Below is a small trained network, with its code and all its weights. Each question gives an input and a class and asks what happens when units are switched off, that is, made to give their printed mean instead of their output.

import numpy as np


def w(rows, s, z=0):
    codes = np.array(rows[::2]) - 128.0
    scale = np.full(codes.shape[1], s)
    scale[-1] = z or s
    return codes * scale


def f(y):
    return y / 2 * (1 + np.tanh(0.7978845608 * (y + 0.044715 * y**3)))


def log_softmax(a):
    a = a - a.max(-1, keepdims=True)
    return a - np.log(np.exp(a).sum(-1, keepdims=True))


def net(x, mask):
    res = np.array(x, float).reshape(1, 7) / 4 @ E
    y = f(res @ A[0][:, :-1].T + A[0][:, -1])
    res = res + np.where(mask, y, B[0][:, -1]) @ B[0][:, :-1]
    return log_softmax(res[-1] @ U[:, :-1].T + U[:, -1])


A, B = {}, {}
E = w([
[139,136,96,119,124,134,101,125,127],'x0',
[105,140,171,149,134,145,189,145,102],'x1',
[136,140,93,115,119,140,106,122,122],'x2',
[164,175,192,94,54,164,29,254,140],'x3',
[163,120,112,130,131,172,125,143,88],'x4',
[121,126,117,112,123,126,121,122,150],'x5',
[240,193,129,176,102,186,204,83,185],'x6',
],0.014)
A[0] = w([
[161,175,94,138,160,162,176,182,188,113],'neuron 1',
[128,176,230,106,51,188,56,195,197,78],'neuron 2',
[150,159,109,187,179,141,130,190,66,142],'neuron 3',
[215,138,104,215,28,134,176,123,200,187],'neuron 4',
[103,94,41,148,136,110,214,25,110,4],'neuron 5',
[159,217,171,85,46,99,104,152,91,86],'neuron 6',
[104,185,81,197,90,115,107,159,98,70],'neuron 7',
[216,214,165,157,66,164,154,75,198,139],'neuron 8',
[115,175,146,118,155,173,115,129,122,78],'neuron 9',
[1,60,128,105,107,132,63,170,49,168],'neuron 10',
[116,64,171,130,98,148,153,136,126,117],'neuron 11',
[58,196,74,72,134,179,181,169,110,60],'neuron 12',
[139,164,220,120,47,159,66,169,148,93],'neuron 13',
],0.009,0.0033)
B[0] = w([
[116,131,180,95,149,126,145,129,116,160],'neuron 1',
[136,73,65,161,191,210,209,73,146,224],'neuron 2',
[164,112,133,94,138,78,144,84,133,146],'neuron 3',
[80,176,237,115,130,115,122,180,145,200],'neuron 4',
[101,50,110,200,94,179,214,125,142,233],'neuron 5',
[154,33,70,114,93,190,188,59,146,182],'neuron 6',
[156,135,168,178,155,43,152,113,111,134],'neuron 7',
[150,200,195,32,175,112,12,170,113,206],'neuron 8',
[114,152,118,140,167,133,164,111,114,133],'neuron 9',
[124,189,207,56,123,119,2,234,134,253],'neuron 10',
[140,222,80,142,122,143,158,156,127,137],'neuron 11',
[139,132,154,150,104,201,136,141,179,135],'neuron 12',
[181,76,92,209,130,150,160,72,104,205],'neuron 13',
],0.0086,0.02)
U = w([
[103,164,204,29,144,115,84,200,117,253],'0',
[112,12,58,199,132,141,182,101,120,3],'1',
],0.011,0.0016)

Each question gives the input, the list of numbers given to net, and the class t.
The units are the neurons (one row each of A and B). Each row of codes is followed by its name. A weight is (code - 128) times the scale printed after its matrix; where a second scale follows, it is the last column's (A, B and U).
mask holds one flag per neuron, in row order. A switched-off neuron (its flag False) gives its mean, the last column of its row in B, instead of its output. The means were averaged over made-up inputs and are rounded, as every weight is.
A unit's drop is (log p(t) with every unit on - log p(t) with that unit switched off) / (log p(t) with every unit on - log p(t) with every unit switched off).
The circuit of an input: a set's keep is (log p(t) with only the set's units on - log p(t) with every unit switched off) / (log p(t) with every unit on - log p(t) with every unit switched off). Starting from the 12 units with the biggest drops (on a tie, the unit counted first), units are removed one at a time, each time the one whose removal leaves the highest keep (on an exact tie, the one counted first), for as long as the keep stays at least 0.8.
circuit, biggest first: the units of the circuit, biggest drop first
unit that matters most: the unit with the biggest drop
k most important neurons: the k neurons with the biggest drops, biggest first
drop when u is switched off: that unit's drop, to one decimal
input [3,8,4,3,1,8,-2], class 1: unit that matters most => neuron 8
input [2,8,6,-6,5,4,-6], class 0: 4 most important neurons => (neuron 10; neuron 2; neuron 13; neuron 6)
input [-3,7,2,-3,4,-8,3], class 0: 2 most important neurons => (neuron 2; neuron 13)
input [2,5,-2,-7,-8,-5,-7], class 0: 3 most important neurons => (neuron 10; neuron 2; neuron 13)
input [5,3,5,-4,8,-5,-5], class 0: 2 most important neurons => (neuron 10; neuron 2)
input [5,6,-5,-6,5,6,-6], class 0: 4 most important neurons => (neuron 10; neuron 2; neuron 13; neuron 6)
input [-1,-1,3,3,-5,3,2], class 1: 2 most important neurons => (neuron 10; neuron 2)
input [-4,4,7,8,-5,1,7], class 1: 3 most important neurons => (neuron 2; neuron 13; neuron 6)
input [2,-2,-2,-6,0,0,7], class 0: 2 most important neurons => (neuron 8; neuron 4)
input [0,6,-3,8,8,1,7], class 1: 2 most important neurons => (neuron 2; neuron 13)
input [-5,-6,-6,-8,-5,-8,-8], class 0: 3 most important neurons => (neuron 10; neuron 2; neuron 13)
input [-2,5,5,-6,-6,5,7], class 0: 2 most important neurons => (neuron 8; neuron 4)
input [-3,-1,-2,-2,-5,2,0], class 1: drop when neuron 10 is switched off => 4.6
input [8,4,3,-5,8,6,-7], class 0: drop when neuron 10 is switched off => 1.9
input [4,5,7,8,7,3,5], class 1: circuit, biggest first => (neuron 13)
input [4,-5,-7,3,2,4,1], class 1: drop when neuron 10 is switched off => 0.5
